Below is a small trained network, with its code and all its weights. Each question gives an input and a target symbol and asks what happens when units are switched off, that is, made to give their printed mean instead of their output.

import numpy as np


def w(rows, s, z=0):
    codes = np.array(rows[::2]) - 128.0
    scale = np.full(codes.shape[1], s)
    scale[-1] = z or s
    return codes * scale


def f(y):
    return y / 2 * (1 + np.tanh(0.7978845608 * (y + 0.044715 * y**3)))


def softmax(a):
    e = np.exp(a - a.max(-1, keepdims=True))
    return e / e.sum(-1, keepdims=True)


def log_softmax(a):
    a = a - a.max(-1, keepdims=True)
    return a - np.log(np.exp(a).sum(-1, keepdims=True))


def net(x, mask):
    ids = ['ΘΛΦΨβγεζητ'.index(c) for c in x.split()]
    T = len(ids)
    res = E[ids] + P[:T]
    q, k, v = (res @ M[0].T for M in (Q, K, V))
    z = softmax(np.where(np.tri(T) > 0, q @ k.T / 4**0.5, -1e9)) @ v
    res = res + np.where(mask[0], z, O[0][:, -1]) @ O[0][:, :-1]
    y = f(res @ A[0][:, :-1].T + A[0][:, -1])
    res = res + np.where(mask[1:25], y, B[0][:, -1]) @ B[0][:, :-1]
    return log_softmax(res[-1] @ U[:, :-1].T + U[:, -1])


Q, K, V, O, A, B = {}, {}, {}, {}, {}, {}
E = w([
[152,140,135,104],'Θ',
[161,162,161,84],'Λ',
[130,252,114,165],'Φ',
[148,141,139,114],'Ψ',
[103,167,55,166],'β',
[137,9,36,138],'γ',
[210,131,68,62],'ε',
[119,129,173,182],'ζ',
[157,140,134,94],'η',
[220,52,225,107],'τ',
],0.017)
P = w([
[101,153,57,79],'0',
[104,139,64,112],'1',
[139,134,69,137],'2',
[169,130,83,155],'3',
[186,125,98,170],'4',
[196,114,98,195],'5',
[250,130,87,191],'6',
[220,182,166,75],'7',
[87,137,170,19],'8',
[43,121,149,68],'9',
],0.014)
Q[0] = w([
[181,85,218,89],'h0',
[248,164,93,120],'h0',
[167,172,117,70],'h0',
[177,86,114,141],'h0',
],0.014)
K[0] = w([
[220,99,169,116],'h0',
[220,132,75,254],'h0',
[125,168,143,141],'h0',
[141,71,152,233],'h0',
],0.011)
V[0] = w([
[165,114,113,86],'h0',
[118,47,35,175],'h0',
[189,132,134,110],'h0',
[111,108,185,254],'h0',
],0.0097)
O[0] = w([
[218,46,111,169,210],'h0',
[50,2,162,71,247],'h0',
[204,114,163,142,233],'h0',
[35,145,16,49,4],'h0',
],0.0071,0.0035)
A[0] = w([
[211,143,126,174,112],'n0',
[203,98,191,162,83],'n1',
[200,41,136,188,160],'n2',
[87,210,95,65,222],'n3',
[113,94,67,192,105],'n4',
[170,60,183,130,2],'n5',
[141,125,113,50,55],'n6',
[109,206,174,215,158],'n7',
[73,134,197,115,190],'n8',
[146,204,88,139,172],'n9',
[119,63,175,122,15],'n10',
[128,136,79,74,154],'n11',
[54,99,57,92,175],'n12',
[146,189,150,154,48],'n13',
[183,213,100,173,135],'n14',
[169,102,150,170,108],'n15',
[135,155,16,94,89],'n16',
[146,148,109,69,52],'n17',
[137,84,90,197,56],'n18',
[54,147,186,233,135],'n19',
[149,130,198,143,90],'n20',
[75,248,84,128,43],'n21',
[93,161,140,117,218],'n22',
[134,243,223,109,129],'n23',
],0.012,0.0063)
B[0] = w([
[134,166,150,106,205],'n0',
[67,150,104,122,214],'n1',
[82,152,208,113,248],'n2',
[138,145,61,197,160],'n3',
[153,189,144,132,150],'n4',
[94,108,46,236,176],'n5',
[91,114,164,141,134],'n6',
[101,131,107,82,162],'n7',
[207,2,120,152,133],'n8',
[104,160,85,143,160],'n9',
[136,159,47,126,141],'n10',
[149,127,157,188,146],'n11',
[129,126,99,170,170],'n12',
[135,59,149,137,140],'n13',
[59,96,64,44,182],'n14',
[106,186,134,147,173],'n15',
[118,60,180,145,152],'n16',
[66,202,154,159,129],'n17',
[140,147,138,46,145],'n18',
[175,175,131,43,142],'n19',
[135,159,112,231,159],'n20',
[87,73,236,155,145],'n21',
[217,133,116,164,140],'n22',
[121,62,88,119,178],'n23',
],0.0064,0.015)
U = w([
[212,44,157,83,253],'Θ',
[125,137,99,67,127],'Λ',
[89,14,142,104,58],'Φ',
[97,136,117,85,105],'Ψ',
[125,126,112,78,125],'β',
[113,126,112,87,154],'γ',
[56,147,161,164,73],'ε',
[238,120,2,194,190],'ζ',
[156,130,62,72,100],'η',
[25,167,71,46,65],'τ',
],0.0082,0.0031)

Each question gives the input, a string of symbols that net reads in full, and the target symbol t.
The units are the heads (4 rows each of Q, K, V and O) and the neurons (one row each of A and B). Each row of codes is followed by its name. A weight is (code - 128) times the scale printed after its matrix; where a second scale follows, it is the last column's (O, A, B and U).
mask holds one flag per unit, heads first, then neurons. A switched-off unit (its flag False) gives its mean, the last column of its rows in O or B, instead of its output. The means were averaged over made-up inputs and are rounded, as every weight is.
A unit's drop is (log p(t) with every unit on - log p(t) with that unit switched off) / (log p(t) with every unit on - log p(t) with every unit switched off).
The circuit of an input: a set's keep is (log p(t) with only the set's units on - log p(t) with every unit switched off) / (log p(t) with every unit on - log p(t) with every unit switched off). Starting from the 12 units with the biggest drops (on a tie, the unit counted first), units are removed one at a time, each time the one whose removal leaves the highest keep (on an exact tie, the one counted first), for as long as the keep stays at least 0.8.
units of the circuit, in order: the units of the circuit, biggest drop first
most important unit: the unit with the biggest drop
top k neurons: the k neurons with the biggest drops, biggest first
input Ψ Λ β Θ β Φ ζ Ψ, target ζ: top 2 neurons : (n3 n2)
input Λ Φ β Ψ τ ε Λ β Θ, target Θ: most important unit : n8
input ε Λ η η ε τ τ, target ε: units of the circuit, in order : (n2 n1)
input η Ψ β ε Θ η Λ η η τ, target ε: units of the circuit, in order : (h0 n2 n1 n20)
input β Θ Θ ζ Λ ζ γ τ Λ ζ, target τ: units of the circuit, in order : (h0 n14 n7 n1)
input η β ε Λ, target ε: units of the circuit, in order : (h0 n2 n20 n1)
input ζ β η Ψ ζ Λ τ Λ ζ ε, target ζ: units of the circuit, in order : (n2 h0 n3)
input ε β η Λ Θ γ Θ β η, target Θ: units of the circuit, in order : (n8 n14)
input ζ ζ Θ, target ζ: units of the circuit, in order : (h0 n2 n3 n1)
input τ Φ Λ β β β ζ Θ, target ζ: units of the circuit, in order : (n3 h0 n2)
input Λ ζ Ψ, target ζ: units of the circuit, in order : (h0 n2 n1)
input η τ Θ γ Λ Λ ζ ε η, target ε: units of the circuit, in order : (h0 n20 n1)
input ζ η Λ ε τ ε ε η, target ε: top 2 neurons : (n2 n1)
input Φ γ β Φ Λ Φ τ β β, target ζ: top 3 neurons : (n2 n3 n22)
input Ψ β γ Θ ε Ψ, target ε: most important unit : n2
input Φ γ Ψ Ψ γ ε Φ Θ γ Ψ, target Θ: top 2 neurons : (n8 n5)
input β τ ζ β Θ η ζ ε, target ζ: top 2 neurons : (n3 n2)
input Θ β β β ε, target Θ: top 2 neurons : (n1 n14)
input γ Ψ η Θ Θ γ τ β ζ, target Θ: top 3 neurons : (n8 n5 n1)
input τ ζ τ β Θ Λ Λ, target τ: most important unit : n14
